Below is a small trained network, with its code and all its weights. Each question gives an input and a target symbol and asks what happens when units are switched off, that is, made to give their printed mean instead of their output.

import numpy as np


def w(rows, s, z=0):
    codes = np.array(rows[::2]) - 128.0
    scale = np.full(codes.shape[1], s)
    scale[-1] = z or s
    return codes * scale


def f(y):
    return np.maximum(y, 0)


def softmax(a):
    e = np.exp(a - a.max(-1, keepdims=True))
    return e / e.sum(-1, keepdims=True)


def log_softmax(a):
    a = a - a.max(-1, keepdims=True)
    return a - np.log(np.exp(a).sum(-1, keepdims=True))


def net(x, mask):
    ids = ['βδεθτψω'.index(c) for c in x.split()]
    T = len(ids)
    res = E[ids] + P[:T]
    u = 0
    for l in range(3):
        q, k, v = (res @ M[l].T for M in (Q, K, V))
        z = softmax(np.where(np.tri(T) > 0, q @ k.T / 2**0.5, -1e9)) @ v
        res = res + np.where(mask[u], z, O[l][:, -1]) @ O[l][:, :-1]
        u += 1
        y = f(res @ A[l][:, :-1].T + A[l][:, -1])
        res = res + np.where(mask[u : u + 4], y, B[l][:, -1]) @ B[l][:, :-1]
        u += 4
    return log_softmax(res[-1] @ U[:, :-1].T + U[:, -1])


Q, K, V, O, A, B = {}, {}, {}, {}, {}, {}
E = w([
[66,76,108,199],'β',
[237,168,93,109],'δ',
[141,97,126,171],'ε',
[129,130,90,127],'θ',
[215,123,99,131],'τ',
[159,168,54,112],'ψ',
[176,1,20,141],'ω',
],0.013)
P = w([
[144,125,80,255],'0',
[129,143,124,114],'1',
[133,153,112,132],'2',
[85,122,113,127],'3',
[86,144,105,144],'4',
[110,176,72,105],'5',
],0.0097)
Q[0] = w([
[108,154,114,197],'0.h1',
[99,95,215,11],'0.h1',
],0.012)
K[0] = w([
[179,158,96,175],'0.h1',
[79,159,248,44],'0.h1',
],0.014)
V[0] = w([
[160,62,152,142],'0.h1',
[254,179,111,133],'0.h1',
],0.0095)
O[0] = w([
[175,22,98,138,176],'0.h1',
[29,107,5,2,254],'0.h1',
],0.007,0.0044)
A[0] = w([
[6,127,110,188,98],'0.n1',
[62,94,182,99,197],'0.n2',
[119,37,191,58,254],'0.n3',
[255,111,111,96,103],'0.n4',
],0.0084,0.0059)
B[0] = w([
[225,149,177,111,239],'0.n1',
[147,169,100,77,193],'0.n2',
[128,193,1,161,254],'0.n3',
[34,103,104,160,192],'0.n4',
],0.0085,0.0034)
Q[1] = w([
[45,230,254,114],'1.h1',
[86,104,255,39],'1.h1',
],0.0079)
K[1] = w([
[83,204,87,46],'1.h1',
[45,219,2,33],'1.h1',
],0.009)
V[1] = w([
[222,139,183,160],'1.h1',
[94,255,137,103],'1.h1',
],0.0086)
O[1] = w([
[5,235,130,181,120],'1.h1',
[239,128,25,253,3],'1.h1',
],0.0071,0.0064)
A[1] = w([
[63,123,195,104,2],'1.n1',
[136,115,167,113,78],'1.n2',
[67,194,255,121,55],'1.n3',
[67,139,119,52,246],'1.n4',
],0.0082,0.0039)
B[1] = w([
[189,180,103,81,147],'1.n1',
[171,221,136,108,128],'1.n2',
[74,209,122,22,161],'1.n3',
[157,83,192,254,254],'1.n4',
],0.009,0.01)
Q[2] = w([
[205,96,4,180],'2.h1',
[135,229,181,87],'2.h1',
],0.013)
K[2] = w([
[162,145,9,204],'2.h1',
[58,123,234,165],'2.h1',
],0.011)
V[2] = w([
[144,240,2,79],'2.h1',
[44,217,99,172],'2.h1',
],0.0079)
O[2] = w([
[249,86,44,149,205],'2.h1',
[57,103,2,217,253],'2.h1',
],0.0078,0.0025)
A[2] = w([
[197,175,103,197,189],'2.n1',
[56,48,33,174,28],'2.n2',
[92,9,254,85,42],'2.n3',
[239,67,46,90,2],'2.n4',
],0.0069,0.0079)
B[2] = w([
[164,83,84,147,219],'2.n1',
[209,195,188,2,180],'2.n2',
[112,188,28,130,155],'2.n3',
[96,244,199,195,254],'2.n4',
],0.009,0.0089)
U = w([
[87,177,20,71,45],'β',
[171,195,243,72,81],'δ',
[57,120,202,187,195],'ε',
[132,10,19,107,202],'θ',
[166,66,137,2,254],'τ',
[144,150,94,174,55],'ψ',
[113,219,184,30,38],'ω',
],0.0069,0.0064)

Each question gives the input, a string of symbols that net reads in full, and the target symbol t.
The units are the heads (2 rows each of Q, K, V and O) and the neurons (one row each of A and B). Each row of codes is followed by its name. A weight is (code - 128) times the scale printed after its matrix; where a second scale follows, it is the last column's (O, A, B and U).
mask holds one flag per unit, layer by layer, with each layer's heads first. A switched-off unit (its flag False) gives its mean, the last column of its rows in O or B, instead of its output. The means were averaged over made-up inputs and are rounded, as every weight is.
A unit's drop is (log p(t) with every unit on - log p(t) with that unit switched off) / (log p(t) with every unit on - log p(t) with every unit switched off).
The circuit of an input: a set's keep is (log p(t) with only the set's units on - log p(t) with every unit switched off) / (log p(t) with every unit on - log p(t) with every unit switched off). Starting from the 12 units with the biggest drops (on a tie, the unit counted first), units are removed one at a time, each time the one whose removal leaves the highest keep (on an exact tie, the one counted first), for as long as the keep stays at least 0.8.
units of the circuit, in order: the units of the circuit, biggest drop first
unit that matters most: the unit with the biggest drop
top k neurons: the k neurons with the biggest drops, biggest first
k most important neurons of layer l: the k neurons of layer l with the biggest drops, biggest first
input θ ψ ε θ, target θ: units of the circuit, in order	1.h1; 2.n4
input ψ ε θ ψ ψ δ, target ψ: unit that matters most	2.n4
input ψ ψ τ ε ε ε, target ψ: units of the circuit, in order	2.n4; 1.h1; 2.h1; 1.n4
input ψ τ ψ ε ε τ, target ψ: units of the circuit, in order	2.n4; 1.h1; 2.h1; 1.n4
input ω δ β, target ω: units of the circuit, in order	1.h1; 2.h1; 2.n3; 0.h1
input ψ ε θ ε ε ω, target ψ: units of the circuit, in order	2.n4; 1.h1; 2.h1
input τ ε θ θ ψ ε, target τ: units of the circuit, in order	1.h1; 0.h1; 2.h1
input ω ε δ, target ω: top 2 neurons	2.n3; 1.n4
input ω ε ε ψ, target ω: units of the circuit, in order	2.h1; 1.h1; 0.h1
input δ ε ε ψ, target δ: units of the circuit, in order	0.h1; 2.n4; 1.h1; 2.h1
input β ω δ τ θ, target β: top 2 neurons	1.n3; 0.n1
input τ ψ β ω β β, target τ: top 2 neurons	2.n4; 0.n1
input τ ε ψ ψ, target τ: units of the circuit, in order	0.h1; 1.h1; 2.h1
input β β β δ, target β: top 2 neurons	1.n3; 0.n1
input ω ε ψ ψ, target ω: units of the circuit, in order	1.h1; 2.h1; 0.h1
input δ β δ ε, target δ: units of the circuit, in order	0.h1; 2.n4; 1.h1; 2.h1
input ε ε ε δ ω, target τ: units of the circuit, in order	2.n2
input δ ψ θ, target δ: top 2 neurons	2.n4; 0.n1
input θ ε τ δ δ ψ, target θ: top 2 neurons	2.n4; 0.n3
input δ β ε β β θ, target δ: unit that matters most	0.h1
input δ ω ε ψ δ, target δ: top 2 neurons	2.n4; 1.n4
input θ ψ ε ε, target θ: top 3 neurons	2.n4; 1.n4; 0.n3
input τ ε τ τ, target τ: top 2 neurons	2.n4; 0.n3
input β ω ε τ, target β: 3 most important neurons of layer 1	1.n3; 1.n1; 1.n4
